In the rows, zero is written as 128.
Each row of numbers stands for one object and depends on some of the facts below. Use the named rows to name the rest.

Some rows with their names:
[120 129 143 144 180 176 108 102 109 207 102 152  95 108 125 142 124 133
 154 104 158 163 131  96 128 138 116 145 164 170  82 148 166 152] -> rume
[174 168 128  78 134 173  97  93 180 114 116  99  92 155 150 121 117 181
 142 117 176 157 127  85 143 103 134 109 107 110 154 120 173 104] -> tradran
[145 130 104 113 143 130 140  88 163 129  96 103 104 125 137 150 142 135
 118 135 147 137 142 130 148 131 139 137  96 120 149 135 132 120] -> stozu
[169 144 148 115 157 177  91 123 161 149 109 123 104 122 171 168 153 161
 151 111 143 147  96 113 121 104 126 128 114  85 154 164 114 111] -> gosti
[137 117 114 111 159 139 114 115 144 105  79 108 142 141 147 123 164 105
 131 179 107 121 121 120 144 144 130 107 174 138 117 134 121  88] -> gisek
[131 125 120 127 150 127 114 125 132 120 104  95 129 135 157 140 136 103
 119 151 117 129 117 127 131 150 121 121 150 157 114 116 135 109] -> febi
[ 97 106 108 112 101 139 168 115 170  34 152 109 148 197 157 134  83 157
  96 122 115 125 120 135 140 165 154 162 111 134 178 122 218 113] -> guklem
[159 131 134 141 168 145  89 116 131 177  96 111  94  95 160 128 136  81
 120 103 149 141 131  98 145 112 103 148 171 163  71 106 148 123] -> buskabrom
[131  97 140 127 134 145 140 120 171 157 120 153 122 167 143 145 131 136
 128 116 128 144 119 129 142 119 153 150 131 110 135 151 146 127] -> suskil
[138 120 122 117 137 136 147 115 168 148 102 131 131 170 120 140 135 114
 102 111 138 132 132 131 140 125 140 148 135 126 128 141 129 114] -> ketri
[136 124 128  99 106 167 138 106 165  92 134 130 126 181 138 120 108 159
 110 107 153 144 125 110 146 119 144 131 144 128 140 118 194 105] -> budelak
[144 110 128  82 106 181 143  97 175  77 114 140 139 193 117  99 135 155
 131 136 142 138 119  98 154 114 156 126 175 107 144 139 179  81] -> nofisa
[106  82 118 126 141 142 167 107 181 104 111 163 149 162 153 138 130 142
 137 149  94 133 118 138 142 158 162 158 127 110 150 167 163 115] -> semo
[135 127 130  98  98 173 137 107 143  70 132 122 124 155 151 130 102 159
 131 111 153 134 104 107 134 115 145 136 147 121 146 118 184  94] -> plufi
[118 102 143 122 124 149 153 116 156 151 122 154 129 152 137 148 118 151
 145 123 132 155 102 126 126 137 154 145 130 112 128 144 143 118] -> raflok
[126 106 143 122 128 140 143 113 162 152 116 145 118 150 139 142 125 148
 144 125 133 147 113 122 139 129 161 151 118 110 139 141 143 121] -> zemuso
[169 162 140  80 130 188  99 111 168 105 122 114 117 167 152 127 113 170
 134 103 171 150 108  90 126  99 128 113 139 115 139 128 167  93] -> fami
[117 102 145 121 120 149 156 116 148 146 121 152 126 143 135 150 121 153
 144 126 129 158 100 129 126 143 151 147 126 116 128 143 142 113] -> zudrem
[162 133 137 108 115 187 120  91 156 141 128 148  97 132 148 115  94 145
 128  67 183 162 133  80 145  86 123 144 166 139  91 103 208 115] -> kepin
[128 125 109 132 158 160 114 131 124  98 113 121 133 122 182 178 143 135
 125 131 109 124 118 140 109 132 116 112 144 129 133 141 144 116] -> vedrobun

Facts:
bagrus -α-> siklokler; bisku -α-> nekle; brivir -α-> kegrugris; brobro -α-> ledur; brogru -α-> fami
bubus -α-> lutros; buskabrom -α-> pegapas; dralon -α-> plerek; drasun -α-> sutu; drenavuk -α-> skube
druzo -α-> skupli; duflis -α-> gregru; fami -α-> vobrik; fetrum -α-> kloni; fidrepek -α-> brelir
florol -α-> druzo; flufe -α-> sibrin; gikik -α-> bubus; gisek -α-> fetrum; gosti -α-> gisek
grakli -α-> gosti; gregru -α-> flufe; kegrol -α-> brobro; kegrugris -α-> truflim; kepin -α-> suskor
kesem -α-> trezum; ketru -α-> semo; klabro -α-> kegrol; kloni -α-> tolos; kober -α-> zaplen
ledur -α-> pusku; loflak -α-> gestar; lufo -α-> plinis; lutros -α-> pleziston; misar -α-> lufo
nako -α-> brivir; nibur -α-> skeklik; nofisa -α-> drenavuk; nuve -α-> klabro; paklur -α-> grufli
pegapas -α-> plelom; plerek -α-> nofisa; pleziston -α-> tritibon; plinis -α-> mefur; pogra -α-> gokun
pusestok -α-> gikik; pusku -α-> stenus; rume -α-> tradran; semo -α-> gasem; sibrin -α-> fidrepek
skeklik -α-> tresto; skube -α-> klapim; stazu -α-> guklem; stefa -α-> troklan; stenus -α-> kesem
stumem -α-> flilibrak; suskor -α-> nibur; sutu -α-> mutok; tradran -α-> ketru; tresto -α-> skisiske
trezum -α-> plurin; tritibon -α-> loflak; troklan -α-> pogra; vobrik -α-> stazu; zilu -α-> stumem
bagrus -Σ-> febi; brelir -Σ-> pegrek; brivir -Σ-> viten; brogru -Σ-> flufe; budelak -Σ-> mutok
buduk -Σ-> tostil; buskabrom -Σ-> lapo; dralon -Σ-> bagrus; drurugu -Σ-> skabes; druzo -Σ-> tresto
duflis -Σ-> mivel; fatru -Σ-> paklur; febi -Σ-> flubal; fetrum -Σ-> grese; flela -Σ-> bostaske
flilibrak -Σ-> tredur; florol -Σ-> topas; flufe -Σ-> stozu; gasem -Σ-> skadri; gestar -Σ-> pleskim
gikik -Σ-> vedroklil; gokun -Σ-> lemi; grakli -Σ-> mefur; gregru -Σ-> dasam; grese -Σ-> nekle
grukan -Σ-> zikuzol; guklem -Σ-> rebok; kadal -Σ-> skopam; kepin -Σ-> nekle; kesem -Σ-> griklon
ketri -Σ-> buskabrom; ketru -Σ-> stumem; klabro -Σ-> buduk; kladas -Σ-> neklak; klapim -Σ-> skabes
klarukes -Σ-> ruplel; klodrus -Σ-> fabras; klogi -Σ-> bosta; kober -Σ-> griklon; kofen -Σ-> kluzuk
lufo -Σ-> gogru; lutros -Σ-> mefur; nibur -Σ-> tumezal; niri -Σ-> flistamel; nofisa -Σ-> paklur
nuve -Σ-> gestos; paplen -Σ-> pegrek; plelom -Σ-> gokun; plinis -Σ-> tresto; plufi -Σ-> grogek
pogra -Σ-> plufi; pusestok -Σ-> kluzuk; pusku -Σ-> gogru; raflok -Σ-> plufi; rames -Σ-> mutok
rume -Σ-> ledum; sedoge -Σ-> lemi; semo -Σ-> flubal; sibrin -Σ-> flistamel; siklokler -Σ-> pusku
skeklik -Σ-> kluzuk; skisiske -Σ-> natos; skube -Σ-> buduk; stazu -Σ-> vedrobun; stefa -Σ-> paklur
stotrin -Σ-> bostaske; stozu -Σ-> tradran; stugon -Σ-> logro; suskil -Σ-> buskabrom; suskor -Σ-> tradran
sutu -Σ-> gogru; tostil -Σ-> bosta; tradran -Σ-> flistamel; trezum -Σ-> stumem; troklan -Σ-> mozir
vobrik -Σ-> dasam; vubim -Σ-> gosti; zaplen -Σ-> plufi; zemuso -Σ-> brekla; zudrem -Σ-> fasti
zukar -Σ-> klogi; bagrus -β-> b; baval -β-> e; bisku -β-> d; brelir -β-> e
brivir -β-> d; brobro -β-> d; brogru -β-> a; bubus -β-> a; budelak -β-> a
buduk -β-> a; buskabrom -β-> d; daklus -β-> a; dralon -β-> b; drasun -β-> b
drenavuk -β-> b; drurugu -β-> c; druzo -β-> a; duflis -β-> e; fabras -β-> c
fami -β-> a; fasti -β-> e; fatru -β-> d; febi -β-> d; fetrum -β-> e
fidrepek -β-> c; flela -β-> d; flilibrak -β-> b; florol -β-> d; flufe -β-> b
gasem -β-> c; gestar -β-> c; gikik -β-> d; gisek -β-> d; gokun -β-> e
gosti -β-> e; grakli -β-> d; greba -β-> d; gregru -β-> d; grese -β-> b
grogek -β-> e; grufli -β-> d; grukan -β-> a; guklem -β-> a; kadal -β-> d
kegrol -β-> c; kegrugris -β-> e; kepin -β-> a; kesem -β-> a; ketri -β-> c
ketru -β-> c; klabro -β-> a; kladas -β-> e; klapim -β-> d; klarukes -β-> d
klodrus -β-> d; klogi -β-> b; kloni -β-> d; kober -β-> b; kofen -β-> c
ledrem -β-> b; ledur -β-> b; loflak -β-> c; lufo -β-> d; lutros -β-> a
mefur -β-> a; misar -β-> c; mutok -β-> e; nako -β-> a; neklak -β-> c
nekle -β-> e; nibur -β-> c; niri -β-> a; nofisa -β-> a; nuve -β-> e
paklur -β-> b; paplen -β-> e; pegapas -β-> b; pegrek -β-> a; plelom -β-> a
plerek -β-> e; pleziston -β-> c; plinis -β-> c; plufi -β-> a; plurin -β-> d
pogra -β-> a; ponas -β-> c; pusestok -β-> c; pusku -β-> a; raflok -β-> e
rames -β-> c; rume -β-> b; sedoge -β-> d; semo -β-> e; sibrin -β-> d
siklokler -β-> b; skeklik -β-> e; skisiske -β-> d; skube -β-> a; skupli -β-> c
stazu -β-> e; stefa -β-> e; stenus -β-> b; stotrin -β-> d; stozu -β-> c
stugon -β-> c; stumem -β-> e; suskil -β-> e; suskor -β-> b; sutu -β-> e
tolos -β-> a; tostil -β-> b; tradran -β-> a; tresto -β-> b; trezum -β-> e
tritibon -β-> d; troklan -β-> c; truflim -β-> b; tumezal -β-> a; vobrik -β-> d
vubim -β-> a; zaplen -β-> d; zemuso -β-> e; zilu -β-> c; zudrem -β-> e
zukar -β-> b

Name these rows:
No name comes twice in this set of rows, the named rows included.
[122 108 128 122 130 145 152 108 162 147 119 149 118 149 149 148 124 160
 142 131 125 162 120 129 134 140 147 133 113 114 135 139 149 127] : kladas
[149 120 115  83 115 182 128  93 167  57 113 133 134 166 142 117 136 161
 132 141 140 127 121 105 148 107 145 116 162 102 152 140 177  82] : bubus
[130 107 133 129 133 153 135 117 157 133 121 144 118 136 161 160 137 149
 138 121 124 141 113 133 130 123 144 141 123 105 143 147 140 125] : baval
[ 88  91 147 143  97  68 146 152 115 104 134  48 126 187 117 134 119  85
  73 153 102 103  99 145 159 188 172 181 108 158 165 108 141 130] : skisiske
[ 82  77 132 147  96 102 173 148 147 108 157 121 139 199 153 172 108 145
  88 126  92 123 115 170 141 160 172 157  85 125 182 133 160 150] : brelir
[137 118 127  80 103 178 147  90 166  73 112 146 141 181 123 102 121 161
 139 141 145 142 110  99 144 120 157 120 170 110 136 131 176  73] : pogra
[ 93 105 109 116 100 135 160 120 182  40 148 121 157 211 165 134  86 150
  90 118 113 116 128 134 145 148 158 157 115 136 175 122 215 119] : skube
[ 60  97 119 159 161 120 131 134 124  90 113 115 148 168 154 172 116 134
 119 151  95  90 118 147 127 178 159 167 110 155 176 165 163 148] : ledur
[ 86 101 118 151 115  75 139 154 115  80 134  68 142 174 164 167 115  96
  76 155  86  96 117 162 137 172 146 140 106 162 162 100 143 134] : tritibon
[132 119 133 118 140 128 129 126 128 136 110  84 125 142 120 118 147  99
 114 153 121 151 105 114 142 181 128 146 152 158 110 122 143 105] : klodrus
[159 134 128 138 167 147  92 113 127 170  98 110  93  81 164 128 133  89
 130 110 149 150 125  98 136 121 100 142 170 164  73 104 148 120] : bisku
[141 127 118  94 112 151 133  82 177  99 124 114  98 173 139 108 110 168
 122 124 160 146 145 103 168 121 152 127 113 122 153 111 201 118] : niri
[133 155 142 114 197 151  89 103 146 204  90 115  97 161 115 135 138 164
 161 151 157 157 127  91 131 148 136 115 109 149 133 169 135 146] : suskor

The same objects again, as new rows of numbers:
Known rows:
[130 129  95 123 145 144 133 144 129 150 127 150 115 110 140 106  83 105
 149 130 111 123 132 115 113 112 109 150 125 151 149 115 111] -> daklus
[137 139 103 173 131 147 164 125 114 128 134 121 121 154  82 135  99 114
 149 150 136 129 127 135 105 122 146 132 112 110 136 116 121] -> baval
[121 118  94 162 119 132 146 132  94 117 141 113 140 153  99 159 131 134
 116 131 142 128 136 126 112 104 142 138 108 104 123 127 142] -> paplen
[105 109 113 105 123 140 153 154  88  70 123 125 126 129 116  94 162 124
 113 113 118 148 178 133 138 142 109 140 137 128  55 104 137] -> fatru
[122 120  95 162 120 132 146 130  95 117 142 112 141 154 100 158 129 133
 116 132 142 127 134 125 112 105 144 139 109 104 124 128 141] -> zemuso
[ 98 154 141 100  66 104 118 126 148 105 133 167  96 152 148  95 153 118
  94 116 170 144 137 134 162  93 100 118 138 103  80 151 125] -> lufo
[103 135 168  69 123 119  91 151 150 105 118 121  80 186 153 117 110 121
  40 156 154 155 158 141 183  87 104 147 144 103  78 103 177] -> florol
[141 139 127 169 132 107 171 112 116 145 144 130 136 153 108 143 138 121
 189 146 140 121 126 150 114 143 144 117 118 117 170 125 106] -> kegrugris
[126 130 158 142 138 136 153 128 152 145 123 115 150 141 120 107 134 133
 147 143 125 128  92 136 123 144 115  87 139 165 147 144 102] -> pleziston
[135 124 150 164 136 136 172 113 138 144 139 128 178 119 119 105 167 138
 192 115 114 121  91 136 109 168 116  73 131 174 166 151  83] -> loflak
[127 117 117 166 120  92 159 113  93 134 154 125 163 147 122 165 178 142
 170 120 143 117 134 140 118 133 142 117 111 113 164 136 120] -> stazu
[123 119 127 124 115 157 128 136 114  85 140 144 128 139 125 104 149 126
 104  93 124 144 159 126 139 121 107 132 121 120  89 110 150] -> sedoge
[137 106 104 111 146 149 116 136 105 131 113 125 145 100 117 130 147 118
  93 110 129 115 120 113 116 128 142 119 138  92 111 144 174] -> grese
[150 141 126 147 108 146 117 114 141 111 111 124 102  98  97 135  92 137
 133 132 112 133 129 125 112 154 154 148 120 140 109 118 105] -> mozir
[150 140 125 146 109 146 115 114 142 112 110 124 102  98  98 134  92 137
 133 133 111 133 130 126 114 153 154 148 120 141 109 119 106] -> gestos
[ 98 127 121  56 159  95  73 152 139 160 108 125 102 158 182 149  96 125
  60 161 141 137 139 122 157  76  92 172 128 129 141 129 145] -> klabro
[143  82 142 167 110 170 125 145 142 131 134 124 166 140 103 134 132 157
  69  99 128 116 102 114 105  92 115 102 126 163 140 139 166] -> kofen
[103 147 104 149  67  78 147 115 119 137 141 144 123 154 118 149 154 130
 131 137 181 122 117 135 127  91 137 118 122  94 127 170 107] -> sutu
[111 102 122 141 125 159 134 145 123 115 125 103 163 134 110 125 140 150
  85 118 124 131 103 112 114 113 114 105 128 159 108 147 136] -> ketri
[152 137 151 156 123 130 175  98 122 110 162 177 156 112 136  83 193 118
 232  75 110 129 148 149 125 187 108  93 121 139 155 117  90] -> plurin

Which object is each row?
No name comes twice in this set of rows, the named rows included.
[132 135 104 168 116 159 160 122 111 132 144 114 128 153 102 141  89 112
 163 157 135 138 120 125 117 126 152 121 112 104 137 107 123] : grogek
[131 143  95  89 197 162  82 106 113 131 104 126 152 119 128 138 153 116
  82 111 127 139 106 115 121 145 116 129 102  79 126 168 146] : klogi
[149 137 140 107 160 126 129 120 140 159 110 134 124 110 130 112 134 100
 144 142 133 116 108 136 129 152 144 104 151  96 144 140 144] : pegapas
[157  94 138 181 104 101 141 123 117 151 155 140 151 164 112 176 157 149
 126 115 152 106 137 144 113  97 143 122 115 114 185 122 166] : skeklik
[111 132  78  90 178 139  85 126 110 141 120 144 144 128 162 142 126 128
  97 109 116 141 134 108 120 110  80 167  89 136 152 145 113] : buduk
[111 140 136  68 152 107  97 162 165 171 101 127  68 158 166 119  48 102
  84 191 140 133 134 131 153  77 106 167 150 136 139 107 140] : nako
[127 108 128 124 113 155 132 142 111  85 137 147 129 139 120 104 153 129
 101  93 124 142 165 130 135 120 107 134 125 123  87 107 157] : febi
[107 161 164 138 150 102 135 122 132  81 182 124 131 133 159 108 168 132
 143  79 120 116 150 134 159 122 123 127 131 116 109 125 142] : sibrin
[137 138 131 157 132 107 161 121 124 146 134 121 122 165 106 144 121 118
 161 162 146 126 128 150 121 129 143 125 124 112 158 120 118] : stumem
[ 91  94  91  89  83 169  98 132  97 152 164 119 161 106 220 152  84 121
 161 133 113 146 117  70 161 109 126 120 117 123 143  89 137] : plufi
[133 166 106 149  54 132 122 104 155 114 108 155  84  87  94 117  96 129
 133 126 141 131 110 119 110 131 150 134 123 130  90 159  74] : gogru
[132 114 112 176 118  91 168 108  86 134 161 131 178 136 122 165 195 144
 192 105 137 114 135 139 110 145 141 111 108 116 174 139 112] : trezum
[123 112  94 161 119 130 146 134  92 117 139 112 141 154  98 161 133 135
 112 130 142 127 138 126 111 104 142 139 110 106 123 126 145] : suskil
[159 129 133 129 155 126 148 107 124 158 124 149 153  88 128 109 168 106
 191 112 122 106 108 136 113 177 145  90 143 107 164 147 126] : tresto

